Below is a small trained network, with its code and all its weights. Each question gives an input and a class and asks what happens when units are switched off, that is, made to give their printed mean instead of their output.

import numpy as np


def w(rows, s, z=0):
    codes = np.array(rows[::2]) - 128.0
    scale = np.full(codes.shape[1], s)
    scale[-1] = z or s
    return codes * scale


def f(y):
    return y / 2 * (1 + np.tanh(0.7978845608 * (y + 0.044715 * y**3)))


def log_softmax(a):
    a = a - a.max(-1, keepdims=True)
    return a - np.log(np.exp(a).sum(-1, keepdims=True))


def net(x, mask):
    res = np.array(x, float).reshape(1, 7) / 4 @ E
    y = f(res @ A[0][:, :-1].T + A[0][:, -1])
    res = res + np.where(mask, y, B[0][:, -1]) @ B[0][:, :-1]
    return log_softmax(res[-1] @ U[:, :-1].T + U[:, -1])


A, B = {}, {}
E = w([
[108,134,118,130],'x0',
[38,82,250,171],'x1',
[126,137,127,127],'x2',
[134,158,132,128],'x3',
[135,93,129,132],'x4',
[118,129,128,130],'x5',
[2,194,145,84],'x6',
],0.0067)
A[0] = w([
[64,93,173,173,188],'n1',
[117,198,34,147,207],'n2',
[208,85,123,214,96],'n3',
[148,117,21,123,17],'n4',
[126,135,232,168,2],'n5',
[89,128,152,117,52],'n6',
[253,106,82,200,210],'n7',
[112,121,226,217,12],'n8',
[67,103,195,109,191],'n9',
[162,122,136,203,25],'n10',
],0.011,0.0052)
B[0] = w([
[120,56,73,141,206],'n1',
[154,44,103,182,202],'n2',
[18,177,96,160,182],'n3',
[226,128,90,124,157],'n4',
[255,76,28,171,148],'n5',
[123,232,81,178,133],'n6',
[51,65,90,190,254],'n7',
[228,84,32,241,165],'n8',
[119,71,44,179,210],'n9',
[47,216,149,210,125],'n10',
],0.0079,0.0087)
U = w([
[84,207,116,210,228],'0',
[131,147,132,157,244],'1',
[218,182,76,196,73],'2',
[120,145,129,143,202],'3',
[116,141,158,170,214],'4',
[98,159,172,184,183],'5',
[133,147,112,129,114],'6',
[180,190,255,88,1],'7',
],0.0084,0.006)

Each question gives the input, the list of numbers given to net, and the class t.
The units are the neurons (one row each of A and B). Each row of codes is followed by its name. A weight is (code - 128) times the scale printed after its matrix; where a second scale follows, it is the last column's (A, B and U).
mask holds one flag per neuron, in row order. A switched-off neuron (its flag False) gives its mean, the last column of its row in B, instead of its output. The means were averaged over made-up inputs and are rounded, as every weight is.
A unit's drop is (log p(t) with every unit on - log p(t) with that unit switched off) / (log p(t) with every unit on - log p(t) with every unit switched off).
The circuit of an input: a set's keep is (log p(t) with only the set's units on - log p(t) with every unit switched off) / (log p(t) with every unit on - log p(t) with every unit switched off). Starting from all 10 units, units are removed one at a time, each time the one whose removal leaves the highest keep (on an exact tie, the one counted first), for as long as the keep stays at least 0.8.
units of the circuit, in order: the units of the circuit, biggest drop first
unit that matters most: the unit with the biggest drop
k most important neurons: the k neurons with the biggest drops, biggest first
drop when u is switched off: that unit's drop, to one decimal
input [-6,-7,2,0,-7,-7,-7], class 0: units of the circuit, in order : [n7 n3]
input [-4,8,2,-4,-7,-3,-7], class 2: 2 most important neurons : [n8 n5]
input [3,-1,3,-2,7,-1,-8], class 0: 3 most important neurons : [n3 n7 n10]
input [3,-7,-8,1,1,-4,-8], class 0: units of the circuit, in order : [n3 n7]
input [-5,8,-5,-1,6,8,2], class 2: units of the circuit, in order : [n8 n5]
input [7,3,-7,8,-8,-3,-8], class 0: unit that matters most : n3
input [-6,-4,4,-6,-3,2,-8], class 0: drop when n3 is switched off : 0.4
input [1,8,6,3,5,0,-6], class 2: drop when n8 is switched off : 0.7
input [2,0,6,0,6,4,-6], class 0: 2 most important neurons : [n3 n7]
input [-5,1,1,-1,4,-3,-7], class 0: drop when n3 is switched off : 0.4
